[ 2.89  1.30  2.96 -1.19  2.08 -0.25  1.57 -0.13 -0.25 -0.80  0.08 -0.32
 -5.18 -1.10 -0.98  1.32 -1.71 -0.41  0.17  5.10 -2.18 -0.62] : <96>
[-1.65 -0.69 -2.27  1.34  0.25  1.43 -1.06 -2.12  0.76  1.89  0.34 -1.94
 -0.38 -1.24 -0.33  0.37  0.28  1.87 -0.16  2.45 -0.63  0.88] : <96>
[-1.18 -0.26  0.90 -0.41  1.02  2.48 -1.45  0.05 -0.14 -2.39 -0.51 -0.64
 -4.68 -0.81  0.73 -1.13  0.47  0.71 -2.27  0.47 -1.20  0.80] : <96>
[-1.62 -1.94  0.49  0.92  1.19  1.17 -0.51 -0.43 -0.25  0.37 -0.50  0.03
 -0.35  1.51  0.21  0.02  1.28  0.88  0.77  0.95 -0.07 -1.33] : <88>
[-2.69 -4.07  2.59  1.39  0.33 -2.72 -1.66 -0.41 -1.51  1.20  1.05 -1.44
 -5.37  2.37  0.17 -2.89  1.19 -1.29 -1.53  2.14  1.54  2.43] : <96>
[-1.50  1.07 -0.66  0.36  2.46  0.57  0.09  1.69 -2.77 -0.42  0.31  1.27
 -3.77 -3.75  0.21  0.43  1.62 -0.66 -0.33  2.54 -2.69  0.96] : <96>
[ 0.51  1.98 -0.10 -1.22  0.23 -1.01 -2.20 -1.09  0.50 -0.50  3.50 -1.09
 -1.08 -2.51 -0.11  0.94  0.48  1.42 -0.81  1.73 -0.39  4.61] : <96>
[-1.56 -0.48  1.06  1.02  2.28  0.31  0.19  0.46 -0.74 -1.91  0.09 -0.53
 -0.45 -3.06 -1.53  0.76  0.97  0.17  0.28  0.12 -1.47  1.20] : <96>
[-1.00 -2.18  1.99  2.79  1.72  6.78  0.27  0.41 -3.13  0.78 -0.46  1.77
 -1.77  0.97  0.64  2.70 -2.35 -0.50  1.68  2.58 -1.72 -0.16] : <88>
[-0.79 -3.38  0.63  1.98  3.86  6.10  0.73  1.36 -1.49 -0.94 -1.77 -0.38
 -1.10  2.77 -2.45 -0.93  0.68 -1.77  0.43 -1.02 -2.43  0.23] : <88>
[-0.60 -1.36  0.18 -0.37  0.53 -0.96 -0.86 -0.60 -0.73  0.52  0.42 -1.97
 -3.23 -0.65  0.11 -1.44  0.27  1.53 -0.55  1.84 -0.44  0.68] : <88>
[-1.61 -0.72  1.05 -0.46 -0.96 -1.66 -1.43 -0.93  0.13  0.74 -0.16  0.04
 -1.55 -1.73 -1.25 -1.02  0.39  0.71  0.02  0.86  0.07  1.17] : <96>
[ 0.26 -2.12  0.76  2.91  2.51  1.90  1.16  0.87 -5.61  0.93 -0.27  0.43
 -5.92 -0.16 -1.10  1.20 -0.04  0.35 -0.19  1.71 -1.95  0.19] : <96>
[-2.81 -2.63  0.88  1.50  1.24  1.69 -4.16  0.83 -1.85  0.78  0.88 -0.30
 -3.09  1.93 -0.59 -1.92  1.33  0.26 -1.79  0.07 -1.42  0.93] : <88>
[ 0.20 -2.21 -0.77 -1.02 -0.31  4.43 -0.03 -0.82 -0.86  0.43 -0.55 -0.80
 -5.62  2.37  1.21  0.33 -3.36 -1.29 -2.30  1.52  0.80  0.60] : <88>
[-4.08 -8.38  1.05  6.16  2.14  6.82  0.42  2.35 -3.12 -0.18 -0.48  0.35
 -6.52  5.14 -1.05 -1.43  1.41 -3.70  0.01  2.55 -1.82 -0.08] : <88>
[-2.92  0.50  0.05 -0.61  1.55  1.31  0.04  0.44 -2.22  0.17  1.28 -0.60
 -1.33 -2.40  1.21 -0.97  2.08  0.98 -1.85  0.81  0.37 -0.73] : <96>
[-1.76  0.92  1.41  0.53  1.72 -2.39 -0.88 -2.01  0.17  2.23  1.21 -0.53
 -0.96 -4.17 -0.25 -1.28  0.73  3.07 -0.64  0.98  1.14  0.56] : <96>
[-0.33  2.24  2.05  0.22  2.01 -0.96  0.47 -0.35 -2.14  0.63 -0.87 -3.23
 -2.97 -5.70 -1.30  1.56  1.06  1.91  0.34  2.33 -2.94  0.43] : <96>
[-0.64 -4.92  2.42  3.27 -0.37  6.37 -0.75  2.29 -2.24 -0.37 -0.97 -0.79
 -1.97  1.66 -1.46  1.42 -0.24  0.06  0.12  1.97 -0.41 -0.64] : <88>
[-1.22 -3.85 -1.53  1.11  0.83  6.16 -0.64  1.78 -1.34  0.19  2.68  0.72
 -0.62  1.69  0.25  0.95 -1.81 -0.88 -0.68  0.99 -1.44 -0.86] : <88>
[-0.95 -0.05  0.39 -0.46  1.50  1.19 -0.17 -1.13 -0.75  0.35  0.51  0.13
 -1.20 -0.86  0.41  1.15 -0.18  1.00 -0.99  1.51 -0.77  0.43] : <96>
[-0.22  1.66  1.33  0.28  1.63 -3.12 -0.08  0.24 -3.58 -1.15  0.56  0.41
 -0.80 -4.91 -0.41 -0.23  2.88  0.01  1.14  0.20 -0.76  0.96] : <96>
[ 0.88 -0.24  0.60  0.11  3.51 -2.07 -0.36 -1.67 -0.35  1.48  1.14 -0.66
 -2.17  0.28  0.76 -0.20 -0.84  0.30 -0.22  1.09  1.56  0.00] : <96>
[-0.51 -2.60  0.68  0.85  2.22  5.16  0.16  2.90 -2.66 -1.06 -0.48  0.11
 -2.31  2.96 -0.97  2.61 -0.09 -1.19  0.59  1.60 -2.01 -0.29] : <88>
[-0.55 -0.23  0.96  0.74  0.79  1.75 -0.46  0.38  0.31  0.46 -0.38 -1.52
 -2.81  0.33 -1.76  1.00  0.40  0.55 -1.16  3.71 -0.54  3.09] : <96>
[ 2.06  3.88  1.64 -2.29  1.51 -4.29  0.22 -1.04  1.08 -0.50  0.32  2.28
 -0.35 -4.00  0.47  0.13  1.19  1.54 -0.39 -1.89  0.31  0.34] : <96>
[-0.71  0.21  0.87  0.64  0.72  1.89 -0.73 -0.82 -0.23  1.62 -1.66 -0.86
  1.32 -2.61 -0.09  0.70  0.41  1.63  1.38  1.93 -0.47  1.14] : <96>
